Here is a tiny trained network, its code and every weight. The questions are about switching its units off for an input and a class, where a switched-off unit gives its printed mean instead of its output.

import numpy as np


def w(rows, s, z=0):
    codes = np.array(rows[::2]) - 128.0
    scale = np.full(codes.shape[1], s)
    scale[-1] = z or s
    return codes * scale


def norm(h):
    return h / np.sqrt((h * h).mean(-1, keepdims=True) + 1e-5)


def f(y):
    return np.maximum(y, 0)


def log_softmax(a):
    a = a - a.max(-1, keepdims=True)
    return a - np.log(np.exp(a).sum(-1, keepdims=True))


def net(x, mask):
    res = np.array(x, float).reshape(1, 2) / 4 @ E
    u = 0
    for l in range(2):
        y = f(norm(res) @ A[l][:, :-1].T + A[l][:, -1])
        res = res + np.where(mask[u : u + 14], y, B[l][:, -1]) @ B[l][:, :-1]
        u += 14
    return log_softmax(norm(res)[-1] @ U[:, :-1].T + U[:, -1])


A, B = {}, {}
E = w([
[135,144,124,132,182,103,5,94,52,158],'x0',
[102,105,127,127,67,187,71,180,97,133],'x1',
],0.017)
A[0] = w([
[169,88,162,122,206,102,111,129,42,180,104],'L0N1',
[103,72,76,113,92,151,181,127,94,188,103],'L0N2',
[150,186,133,66,59,85,137,114,142,108,114],'L0N3',
[67,102,105,207,84,46,125,118,172,215,50],'L0N4',
[133,110,79,179,117,88,181,161,52,149,98],'L0N5',
[134,74,94,125,107,36,122,183,105,117,56],'L0N6',
[117,88,130,103,200,3,143,159,174,40,99],'L0N7',
[103,154,179,121,107,104,169,2,46,82,92],'L0N8',
[59,86,69,130,101,150,61,140,106,69,158],'L0N9',
[117,117,147,138,104,135,215,130,112,178,178],'L0N10',
[189,146,191,187,116,239,175,169,110,63,107],'L0N11',
[96,176,136,125,135,128,74,141,105,135,51],'L0N12',
[64,17,95,115,89,113,94,112,131,138,1],'L0N13',
[185,140,103,62,149,121,43,196,130,120,143],'L0N14',
],0.007,0.0036)
B[0] = w([
[175,132,99,196,153,174,169,193,166,101,255],'L0N1',
[153,115,155,168,186,102,123,190,88,165,181],'L0N2',
[208,88,114,208,163,148,73,138,108,82,165],'L0N3',
[141,102,44,228,104,129,119,88,204,110,128],'L0N4',
[79,99,85,151,137,125,131,107,153,181,128],'L0N5',
[152,119,146,139,154,177,126,152,127,158,128],'L0N6',
[91,212,172,2,82,148,47,163,148,106,240],'L0N7',
[115,157,150,92,93,183,86,120,199,67,189],'L0N8',
[148,191,168,37,131,100,125,41,239,149,248],'L0N9',
[147,119,117,136,225,146,81,154,123,82,239],'L0N10',
[127,138,74,150,229,120,112,180,57,150,229],'L0N11',
[122,99,57,149,160,109,224,179,86,114,187],'L0N12',
[98,115,107,38,141,139,108,102,232,110,159],'L0N13',
[121,69,112,139,196,140,168,197,146,75,225],'L0N14',
],0.0057,0.0052)
A[1] = w([
[111,134,148,60,119,104,165,134,165,115,137],'L1N1',
[91,125,149,158,98,145,195,112,132,124,162],'L1N2',
[94,97,112,99,174,98,139,128,112,148,117],'L1N3',
[118,135,111,165,138,127,116,98,64,179,105],'L1N4',
[154,164,171,131,144,3,166,25,145,140,2],'L1N5',
[130,90,117,116,70,139,155,148,136,116,125],'L1N6',
[150,137,99,108,129,131,136,53,158,141,108],'L1N7',
[131,166,115,141,146,121,133,77,157,99,86],'L1N8',
[132,123,93,125,137,138,127,152,127,103,115],'L1N9',
[71,109,128,118,30,182,73,158,97,155,74],'L1N10',
[137,136,128,105,97,84,144,135,95,142,128],'L1N11',
[123,151,131,128,177,133,128,151,174,89,102],'L1N12',
[106,130,124,123,146,95,95,79,98,136,172],'L1N13',
[129,188,187,134,127,92,76,124,103,99,121],'L1N14',
],0.014,0.0051)
B[1] = w([
[162,97,92,201,188,136,96,169,69,133,212],'L1N1',
[184,121,2,150,248,80,29,154,45,80,171],'L1N2',
[51,134,145,225,94,179,122,133,139,128,150],'L1N3',
[142,41,108,197,172,141,241,128,163,118,153],'L1N4',
[98,208,213,6,14,33,38,85,161,89,194],'L1N5',
[187,103,72,144,190,92,50,34,121,97,169],'L1N6',
[81,145,188,96,64,176,71,132,103,165,158],'L1N7',
[68,120,180,94,83,152,75,128,114,158,184],'L1N8',
[110,144,163,113,78,116,109,88,91,157,177],'L1N9',
[97,253,249,35,74,13,177,16,189,149,197],'L1N10',
[139,147,146,90,109,85,130,179,92,184,128],'L1N11',
[102,105,154,138,65,164,149,82,103,207,250],'L1N12',
[233,75,30,111,147,173,252,207,159,2,176],'L1N13',
[117,67,51,184,138,124,239,175,147,148,189],'L1N14',
],0.0065,0.012)
U = w([
[115,206,196,3,82,72,78,83,171,103,200],'0',
[206,104,6,233,215,117,130,151,127,63,230],'1',
[67,117,171,188,71,225,120,116,97,228,4],'2',
],0.013,0.0022)

Each question gives the input, the list of numbers given to net, and the class t.
The units are the neurons (one row each of A and B). Each row of codes is followed by its name. A weight is (code - 128) times the scale printed after its matrix; where a second scale follows, it is the last column's (A, B and U).
mask holds one flag per neuron, layer by layer. A switched-off neuron (its flag False) gives its mean, the last column of its row in B, instead of its output. The means were averaged over made-up inputs and are rounded, as every weight is.
A unit's drop is (log p(t) with every unit on - log p(t) with that unit switched off) / (log p(t) with every unit on - log p(t) with every unit switched off).
The circuit of an input: a set's keep is (log p(t) with only the set's units on - log p(t) with every unit switched off) / (log p(t) with every unit on - log p(t) with every unit switched off). Starting from the 12 units with the biggest drops (on a tie, the unit counted first), units are removed one at a time, each time the one whose removal leaves the highest keep (on an exact tie, the one counted first), for as long as the keep stays at least 0.8.
circuit, biggest first: the units of the circuit, biggest drop first
k most important neurons: the k neurons with the biggest drops, biggest first
k most important neurons of layer l: the k neurons of layer l with the biggest drops, biggest first
drop of u: that unit's drop, to one decimal
input [2,-3], class 2: 2 most important neurons of layer 0 -> [L0N1 L0N9]
input [-8,-6], class 1: circuit, biggest first -> [L1N2]
input [-3,-1], class 2: 2 most important neurons -> [L0N10 L1N12]
input [-1,3], class 2: 2 most important neurons of layer 0 -> [L0N9 L0N11]
input [-3,-3], class 2: 2 most important neurons -> [L0N9 L1N12]
input [-4,3], class 1: 2 most important neurons -> [L0N7 L1N5]
input [0,3], class 2: 3 most important neurons -> [L0N9 L0N7 L1N5]
input [7,7], class 0: 3 most important neurons of layer 1 -> [L1N10 L1N1 L1N2]
input [-5,5], class 0: 4 most important neurons -> [L1N10 L0N1 L0N14 L1N14]
input [3,1], class 2: 3 most important neurons of layer 0 -> [L0N14 L0N1 L0N11]
input [-3,0], class 2: 2 most important neurons of layer 0 -> [L0N10 L0N11]
input [6,7], class 0: drop of L1N10 -> 7.0
input [8,-6], class 1: drop of L1N13 -> 0.5
input [5,6], class 0: circuit, biggest first -> [L1N10]
input [-7,8], class 0: drop of L1N10 -> 3.6
